[[129 128 127 128 127 129 129 128 129 128 130 125 127 129]
 [135 129 125 130 120 133 132 122 136 127 137 104 128 129]
 [127 141 141 125 111 132 128 123 136 138 127 131 134 130]
 [128 131 129 126 134 127 130 130 125 127 130 130 129 126]
 [127 126 127 129 126 128 128 127 128 128 128 127 128 129]
 [131 127 130 126 125 130 128 127 125 135 126 126 129 133]]
Read off the top entry of the column that holds the smallest entry.
A: 125
The last entry of the smallest entry's row is 129
Read off the third entry on the main diagonal.
A: 141
Read off the 4th-last entry, reading row by row.
A: 126
Read off the top-left entry.
A: 129
Read off the 5th-last entry, reading row by row.
A: 135
The 3rd entry from the end, reading row by row: 126
The top-right entry is 129
Read off the bottom-left entry.
A: 131
Read off the entry in the bottom-right corner.
A: 133
Read off the entry directly above 123.
A: 122
Read off the second entry on the main diagonal.
A: 129
Read off the second entry on the diagonal from the top-right corner.
A: 128
The fourth entry, reading row by row is 128
Read off the entry directly below 138.
A: 127
Read off the entry directly below the smallest entry.
A: 131

a =
[[124 121 140 123 124 127 126]
 [125 122 137 124 125 127 127]
 [120 111 156 117 119 125 124]]
Indices start at 1.
The entry at row 2, column 1 is 125
The entry just left of 126 -> 127
What is the entry just left of the smallest entry? 120
What is the centre entry? 124
The entry just left of the largest entry: 111
The entry at row 1, column 1 is 124
What is the entry just left of 119? 117
What is the entry in row 2 and column 2? 122

Read these off the array that follows.
1) The 1st entry, reading row by row?
2) The last entry, reading row by row?
3) The first entry on the diagonal from the top-right corner?
4) The last entry of the largest entry's row?
5) The first entry of the smallest entry's row?
6) The 3rd largest entry?
7) The second largest entry?
8) The entry in the bottom-left corner?
123  121  130  127  122  119  127  128  130  117  118  132  117  130
130  123  113  113  133  130  123  122  132  123  141  133  138  118
125  125  139  124  120  137  132  134  136  127  129  137  121  119
127  124  127  122  142  133  124  124  136  126  131  137  137  132
137  145  136  132  126  122  138  128  120  126  142  129  114  112
139  137  126  129  129  124  123  121  115  123  127  128  120  133
129  127  120  124  119  122  131  133  141  124  136  123  124  136
132  118  123  137  143  129  138  121  124  130  117  121  122  133
128  135  124  130  121  121  121  138  121  131  125  135  136  137
106  136  134  120  138  117  128  119  134  130  125  133  123  134
124  124  123  129  122  132  126  129  113  136  132  126  118  117
122  127  125  123  121  136  144  133  132  139  126  138  116  133
1) 123
2) 133
3) 130
4) 112
5) 106
6) 143
7) 144
8) 122

W =
130	123	132	123	131	131	132	133	149
126	130	121	133	122	112	125	122	115
128	130	128	127	131	114	123	135	129
128	127	123	134	128	125	135	131	141
The 2nd smallest entry? 114
The last entry, reading row by row? 141
The top-right entry is 149
The smallest entry in the last row? 123
The largest entry in the first column is 130
The first entry in the row that holds the smallest entry? 126
The 5th-last entry, reading row by row -> 128
The smallest entry? 112
The bottom-left entry? 128
